Below is a small trained network, with its code and all its weights. Each question gives an input and a class and asks what happens when units are switched off, that is, made to give their printed mean instead of their output.

import numpy as np


def w(rows, s, z=0):
    codes = np.array(rows[::2]) - 128.0
    scale = np.full(codes.shape[1], s)
    scale[-1] = z or s
    return codes * scale


def f(y):
    return np.maximum(y, 0)


def log_softmax(a):
    a = a - a.max(-1, keepdims=True)
    return a - np.log(np.exp(a).sum(-1, keepdims=True))


def net(x, mask):
    res = np.array(x, float).reshape(1, 8) / 4 @ E
    y = f(res @ A[0][:, :-1].T + A[0][:, -1])
    res = res + np.where(mask, y, B[0][:, -1]) @ B[0][:, :-1]
    return log_softmax(res[-1] @ U[:, :-1].T + U[:, -1])


A, B = {}, {}
E = w([
[188,90,255,86,68],'x0',
[191,9,175,197,252],'x1',
[158,180,142,132,150],'x2',
[20,172,244,95,227],'x3',
[133,138,132,131,133],'x4',
[128,135,127,135,122],'x5',
[133,131,125,116,133],'x6',
[98,64,109,117,102],'x7',
],0.0075)
A[0] = w([
[250,110,38,200,59,53],'neuron 0',
[86,192,149,96,193,108],'neuron 1',
[60,102,190,71,183,96],'neuron 2',
[8,135,144,68,251,97],'neuron 3',
[34,139,197,111,124,151],'neuron 4',
[34,129,27,181,182,186],'neuron 5',
[141,155,178,107,25,143],'neuron 6',
[172,116,129,153,92,231],'neuron 7',
[213,75,125,216,150,53],'neuron 8',
[80,226,113,4,47,68],'neuron 9',
[63,134,192,117,171,59],'neuron 10',
[92,165,31,215,194,203],'neuron 11',
[89,135,254,127,94,80],'neuron 12',
[129,183,125,168,165,254],'neuron 13',
[192,66,144,168,182,137],'neuron 14',
[175,74,166,175,219,139],'neuron 15',
[220,99,254,134,106,169],'neuron 16',
[140,86,142,167,216,54],'neuron 17',
],0.0086,0.0045)
B[0] = w([
[186,184,68,169,57,246],'neuron 0',
[167,131,113,136,69,193],'neuron 1',
[146,192,139,128,32,200],'neuron 2',
[221,157,111,158,99,231],'neuron 3',
[197,135,91,116,54,211],'neuron 4',
[167,76,200,109,160,241],'neuron 5',
[84,91,143,102,157,207],'neuron 6',
[210,129,133,81,115,198],'neuron 7',
[107,139,70,159,124,198],'neuron 8',
[7,128,132,215,248,255],'neuron 9',
[187,170,61,196,66,185],'neuron 10',
[174,2,199,80,156,242],'neuron 11',
[155,154,195,113,92,203],'neuron 12',
[133,119,190,75,134,203],'neuron 13',
[39,146,102,117,179,211],'neuron 14',
[70,204,52,109,150,225],'neuron 15',
[110,45,183,94,160,242],'neuron 16',
[56,161,101,192,174,184],'neuron 17',
],0.0076,0.009)
U = w([
[211,168,126,121,65,60],'0',
[56,155,133,134,173,48],'1',
[173,67,205,12,137,126],'2',
[166,126,157,27,128,254],'3',
],0.011,0.005)

Each question gives the input, the list of numbers given to net, and the class t.
The units are the neurons (one row each of A and B). Each row of codes is followed by its name. A weight is (code - 128) times the scale printed after its matrix; where a second scale follows, it is the last column's (A, B and U).
mask holds one flag per neuron, in row order. A switched-off neuron (its flag False) gives its mean, the last column of its row in B, instead of its output. The means were averaged over made-up inputs and are rounded, as every weight is.
A unit's drop is (log p(t) with every unit on - log p(t) with that unit switched off) / (log p(t) with every unit on - log p(t) with every unit switched off).
The circuit of an input: a set's keep is (log p(t) with only the set's units on - log p(t) with every unit switched off) / (log p(t) with every unit on - log p(t) with every unit switched off). Starting from the 12 units with the biggest drops (on a tie, the unit counted first), units are removed one at a time, each time the one whose removal leaves the highest keep (on an exact tie, the one counted first), for as long as the keep stays at least 0.8.
circuit, biggest first: the units of the circuit, biggest drop first
most important unit: the unit with the biggest drop
k most important neurons: the k neurons with the biggest drops, biggest first
drop of u: that unit's drop, to one decimal
input [-8,-1,-3,8,4,7,-3,7], class 0: most important unit : neuron 3
input [-2,7,8,8,-8,-2,2,-1], class 0: circuit, biggest first : (neuron 3; neuron 10)
input [-7,5,4,-3,4,-5,0,0], class 2: 3 most important neurons : (neuron 11; neuron 9; neuron 5)
input [2,1,4,4,2,-2,0,-1], class 0: circuit, biggest first : (neuron 11; neuron 10; neuron 9)
input [-2,4,-1,-3,-8,2,-4,3], class 1: circuit, biggest first : (neuron 14; neuron 4)
input [-1,4,6,5,0,4,0,-7], class 0: circuit, biggest first : (neuron 3; neuron 10)
input [-8,3,-6,-6,0,0,-4,7], class 2: 2 most important neurons : (neuron 11; neuron 5)
input [5,2,2,5,5,8,5,-7], class 0: circuit, biggest first : (neuron 10; neuron 11)
input [2,-3,-1,-1,5,8,-1,-4], class 1: 2 most important neurons : (neuron 11; neuron 5)
input [7,7,5,5,7,-3,-3,4], class 1: 2 most important neurons : (neuron 15; neuron 17)
input [6,-4,1,-3,7,5,-3,3], class 2: 2 most important neurons : (neuron 15; neuron 6)
input [-4,5,1,5,-2,-2,4,0], class 0: 2 most important neurons : (neuron 3; neuron 9)
input [-8,3,-5,-3,7,3,7,-5], class 2: 2 most important neurons : (neuron 11; neuron 5)
input [0,8,0,-5,1,-1,1,8], class 1: most important unit : neuron 14
input [5,5,7,5,8,3,2,0], class 0: 4 most important neurons : (neuron 10; neuron 9; neuron 11; neuron 2)
input [8,-8,-6,-6,-8,-7,-3,-7], class 1: 2 most important neurons : (neuron 9; neuron 11)
input [-6,2,1,2,-5,2,6,-8], class 2: drop of neuron 11 : 0.3
input [7,8,-5,7,-3,3,7,0], class 1: drop of neuron 11 : 0.2
input [-8,2,-2,-4,7,7,8,3], class 2: drop of neuron 11 : 0.4
input [1,6,3,5,-5,3,1,4], class 1: most important unit : neuron 17
input [-6,2,5,3,-7,6,-3,2], class 2: drop of neuron 5 : 0.1
